Below is a small trained network, with its code and all its weights. Each question gives an input and a target symbol and asks what happens when units are switched off, that is, made to give their printed mean instead of their output.

import numpy as np


def w(rows, s, z=0):
    codes = np.array(rows[::2]) - 128.0
    scale = np.full(codes.shape[1], s)
    scale[-1] = z or s
    return codes * scale


def f(y):
    return y / 2 * (1 + np.tanh(0.7978845608 * (y + 0.044715 * y**3)))


def softmax(a):
    e = np.exp(a - a.max(-1, keepdims=True))
    return e / e.sum(-1, keepdims=True)


def log_softmax(a):
    a = a - a.max(-1, keepdims=True)
    return a - np.log(np.exp(a).sum(-1, keepdims=True))


def net(x, mask):
    ids = ['βγδεηθλμξστφψω'.index(c) for c in x.split()]
    T = len(ids)
    res = E[ids] + P[:T]
    u = 0
    for l in range(2):
        q, k, v = (res @ M[l].T for M in (Q, K, V))
        z = softmax(np.where(np.tri(T) > 0, q @ k.T / 2**0.5, -1e9)) @ v
        res = res + np.where(mask[u], z, O[l][:, -1]) @ O[l][:, :-1]
        u += 1
        y = f(res @ A[l][:, :-1].T + A[l][:, -1])
        res = res + np.where(mask[u : u + 16], y, B[l][:, -1]) @ B[l][:, :-1]
        u += 16
    return log_softmax(res[-1] @ U[:, :-1].T + U[:, -1])


Q, K, V, O, A, B = {}, {}, {}, {}, {}, {}
E = w([
[102,114,88,50,107,103,86],'β',
[110,81,83,154,203,55,161],'γ',
[184,172,157,56,162,158,209],'δ',
[191,139,130,163,109,153,115],'ε',
[173,198,54,148,159,132,143],'η',
[131,62,68,168,129,86,114],'θ',
[117,68,110,105,182,76,177],'λ',
[137,102,255,188,204,84,93],'μ',
[179,176,96,132,89,160,84],'ξ',
[195,131,147,153,128,153,148],'σ',
[113,87,140,2,141,106,174],'τ',
[123,166,233,73,154,114,66],'φ',
[113,183,178,135,223,75,89],'ψ',
[129,42,122,137,85,104,74],'ω',
],0.012)
P = w([
[180,1,147,97,175,166,93],'0',
[164,93,115,101,123,79,103],'1',
[107,98,97,97,99,105,129],'2',
[122,126,112,152,85,40,136],'3',
[134,94,117,91,165,165,85],'4',
[85,138,99,145,104,95,136],'5',
[193,84,118,60,160,110,81],'6',
[89,120,98,114,139,156,108],'7',
[128,110,128,110,80,62,149],'8',
[160,91,104,105,165,112,109],'9',
],0.0085)
Q[0] = w([
[109,79,104,98,52,2,163],'0.h0',
[90,203,172,177,30,63,195],'0.h0',
],0.043)
K[0] = w([
[225,66,94,77,240,174,48],'0.h0',
[184,163,145,123,61,1,150],'0.h0',
],0.04)
V[0] = w([
[97,139,185,76,183,111,255],'0.h0',
[185,124,16,172,197,113,190],'0.h0',
],0.024)
O[0] = w([
[215,119,135,114,80,7,123,134],'0.h0',
[224,115,61,128,253,152,25,253],'0.h0',
],0.012,0.0043)
A[0] = w([
[101,96,102,97,91,71,145,54],'0.n0',
[110,40,83,89,100,65,125,75],'0.n1',
[149,143,158,30,109,164,120,112],'0.n2',
[120,130,132,121,166,150,163,143],'0.n3',
[100,194,244,129,165,97,61,163],'0.n4',
[68,138,87,113,129,124,91,186],'0.n5',
[75,254,95,64,139,82,90,212],'0.n6',
[82,79,118,98,172,63,151,126],'0.n7',
[123,170,116,44,162,112,160,110],'0.n8',
[44,40,78,99,84,74,159,109],'0.n9',
[58,108,114,134,114,152,163,178],'0.n10',
[116,49,118,192,155,112,159,213],'0.n11',
[241,195,90,176,62,228,196,253],'0.n12',
[26,19,48,85,124,102,113,152],'0.n13',
[203,103,38,134,55,189,187,184],'0.n14',
[159,177,171,153,83,141,57,172],'0.n15',
],0.0087,0.005)
B[0] = w([
[49,119,84,227,107,157,137,206],'0.n0',
[152,205,133,93,54,155,108,229],'0.n1',
[112,137,133,116,138,92,91,146],'0.n2',
[89,107,156,150,78,132,58,179],'0.n3',
[173,143,183,158,179,122,150,152],'0.n4',
[86,112,177,123,128,101,101,195],'0.n5',
[174,73,172,131,106,161,130,174],'0.n6',
[151,137,152,125,80,122,79,178],'0.n7',
[150,92,104,192,129,121,126,150],'0.n8',
[120,68,177,122,216,114,84,232],'0.n9',
[153,251,84,111,102,221,105,255],'0.n10',
[149,84,160,72,91,151,119,179],'0.n11',
[146,119,243,140,201,98,129,180],'0.n12',
[141,67,81,97,114,42,177,215],'0.n13',
[162,127,193,132,148,110,120,171],'0.n14',
[139,110,102,133,162,110,195,165],'0.n15',
],0.013,0.0092)
Q[1] = w([
[143,126,140,176,183,135,87],'1.h0',
[124,40,127,7,58,161,75],'1.h0',
],0.011)
K[1] = w([
[152,163,101,151,149,148,106],'1.h0',
[135,52,224,11,102,159,79],'1.h0',
],0.012)
V[1] = w([
[226,14,127,185,52,254,190],'1.h0',
[210,181,212,131,129,202,118],'1.h0',
],0.0091)
O[1] = w([
[94,181,143,3,163,95,132,125],'1.h0',
[96,199,129,159,168,71,131,251],'1.h0',
],0.0082,0.022)
A[1] = w([
[140,39,63,130,165,32,174,63],'1.n0',
[176,41,139,110,147,40,108,182],'1.n1',
[137,167,120,120,167,87,107,174],'1.n2',
[116,131,59,80,77,188,117,159],'1.n3',
[117,166,61,141,45,134,109,48],'1.n4',
[103,110,77,154,155,216,70,108],'1.n5',
[32,100,176,134,146,113,178,105],'1.n6',
[81,160,188,108,52,127,157,198],'1.n7',
[70,153,23,158,121,148,116,97],'1.n8',
[124,95,187,202,125,119,97,104],'1.n9',
[175,131,104,92,41,82,169,86],'1.n10',
[81,13,139,133,191,77,140,124],'1.n11',
[73,109,1,125,144,129,97,86],'1.n12',
[186,179,114,180,195,174,148,90],'1.n13',
[89,152,59,51,111,102,195,118],'1.n14',
[71,156,106,121,45,166,173,1],'1.n15',
],0.0092,0.0059)
B[1] = w([
[134,201,86,105,100,191,11,172],'1.n0',
[51,167,116,104,95,125,219,255],'1.n1',
[158,96,121,172,121,127,153,251],'1.n2',
[144,32,146,86,184,94,127,168],'1.n3',
[90,114,251,147,136,144,134,163],'1.n4',
[130,150,146,179,63,31,116,218],'1.n5',
[194,136,136,19,94,95,78,177],'1.n6',
[131,89,83,219,99,198,145,209],'1.n7',
[207,112,75,131,127,153,123,161],'1.n8',
[164,179,121,53,153,156,146,180],'1.n9',
[147,92,92,118,222,152,52,187],'1.n10',
[199,146,102,185,214,158,111,170],'1.n11',
[123,142,176,106,126,182,234,174],'1.n12',
[82,40,137,70,90,148,123,231],'1.n13',
[155,181,174,152,54,148,53,142],'1.n14',
[66,197,83,134,225,38,121,167],'1.n15',
],0.015,0.019)
U = w([
[138,17,104,140,94,69,130,240],'β',
[56,122,91,79,60,93,162,151],'γ',
[169,123,130,168,193,111,24,50],'δ',
[239,104,149,87,83,146,106,94],'ε',
[167,117,52,228,115,127,161,142],'η',
[92,128,151,90,244,152,151,151],'θ',
[180,139,38,99,148,23,81,55],'λ',
[143,110,87,163,23,83,50,99],'μ',
[85,183,193,155,123,42,202,223],'ξ',
[93,212,123,110,164,143,74,70],'σ',
[60,96,170,158,102,227,124,252],'τ',
[2,144,87,169,162,77,103,147],'φ',
[104,79,52,87,155,171,45,51],'ψ',
[52,138,197,24,150,74,48,129],'ω',
],0.0041,0.0021)

Each question gives the input, a string of symbols that net reads in full, and the target symbol t.
The units are the heads (2 rows each of Q, K, V and O) and the neurons (one row each of A and B). Each row of codes is followed by its name. A weight is (code - 128) times the scale printed after its matrix; where a second scale follows, it is the last column's (O, A, B and U).
mask holds one flag per unit, layer by layer, with each layer's heads first. A switched-off unit (its flag False) gives its mean, the last column of its rows in O or B, instead of its output. The means were averaged over made-up inputs and are rounded, as every weight is.
A unit's drop is (log p(t) with every unit on - log p(t) with that unit switched off) / (log p(t) with every unit on - log p(t) with every unit switched off).
The circuit of an input: a set's keep is (log p(t) with only the set's units on - log p(t) with every unit switched off) / (log p(t) with every unit on - log p(t) with every unit switched off). Starting from the 12 units with the biggest drops (on a tie, the unit counted first), units are removed one at a time, each time the one whose removal leaves the highest keep (on an exact tie, the one counted first), for as long as the keep stays at least 0.8.
units of the circuit, in order: the units of the circuit, biggest drop first
unit that matters most: the unit with the biggest drop
top k neurons: the k neurons with the biggest drops, biggest first
k most important neurons of layer l: the k neurons of layer l with the biggest drops, biggest first
input ω ε ε, target φ: top 3 neurons => (0.n10, 1.n15, 1.n7)
input τ β γ σ, target τ: units of the circuit, in order => (0.h0, 1.n7)
input θ ε ε η ψ θ, target θ: top 3 neurons => (0.n11, 1.n12, 1.n11)
input γ σ ψ ξ μ ω δ, target ε: top neuron => (1.n6)
input λ η σ, target γ: 3 most important neurons of layer 0 => (0.n10, 0.n13, 0.n9)
input ω λ θ γ ω θ β, target ω: 2 most important neurons of layer 0 => (0.n13, 0.n11)
input θ η ε ξ σ φ ε τ, target θ: 2 most important neurons of layer 1 => (1.n12, 1.n11)
input η λ β ω ε δ, target φ: units of the circuit, in order => (1.n15, 0.h0)
input ξ ε θ φ μ ξ δ γ, target ξ: units of the circuit, in order => (0.h0, 0.n10, 1.n12, 1.n5)
input φ λ θ η σ σ, target β: top 3 neurons => (1.n13, 1.n5, 0.n13)
input η γ β φ, target ψ: top 2 neurons => (1.n13, 1.n0)
input ω λ γ, target ω: units of the circuit, in order => (0.h0, 1.n6)
input τ σ η δ, target θ: 4 most important neurons of layer 0 => (0.n10, 0.n1, 0.n12, 0.n13)
input β ε λ ψ β δ λ δ ψ, target γ: top neuron => (1.n1)
input ξ γ β ξ ψ ξ, target μ: 2 most important neurons of layer 0 => (0.n10, 0.n12)
input ψ δ η η τ μ τ, target ψ: units of the circuit, in order => (1.h0, 0.n10, 1.n5, 1.n0)
input ε θ φ λ ψ δ τ ε μ σ, target ω: 3 most important neurons of layer 0 => (0.n12, 0.n1, 0.n13)
input δ λ ξ θ φ λ ξ φ σ λ, target δ: 3 most important neurons of layer 1 => (1.n10, 1.n4, 1.n13)
input ω φ θ ε θ μ γ ξ ε β, target ω: top 4 neurons => (0.n0, 1.n15, 1.n3, 0.n13)
input λ σ σ, target γ: top 4 neurons => (1.n1, 0.n10, 1.n13, 0.n13)
input ω ε ξ φ ε δ λ τ β φ, target η: unit that matters most => 0.h0
input η ω ε δ β τ δ, target τ: 2 most important neurons of layer 0 => (0.n12, 0.n10)
input φ ε β σ ξ τ β, target φ: 2 most important neurons of layer 0 => (0.n10, 0.n0)
input ξ ξ ω ψ θ θ β, target ξ: 3 most important neurons of layer 0 => (0.n10, 0.n12, 0.n9)
input θ φ τ, target θ: 2 most important neurons of layer 0 => (0.n11, 0.n10)
input η μ θ, target η: top 2 neurons => (1.n11, 1.n12)
input τ β η β δ β σ β, target τ: unit that matters most => 0.n1
input γ ω θ, target γ: 2 most important neurons of layer 0 => (0.n10, 0.n9)
input η ψ θ μ γ μ λ τ ω, target η: top 2 neurons => (1.n11, 1.n12)
input β η η τ, target β: 2 most important neurons of layer 1 => (1.n3, 1.n1)
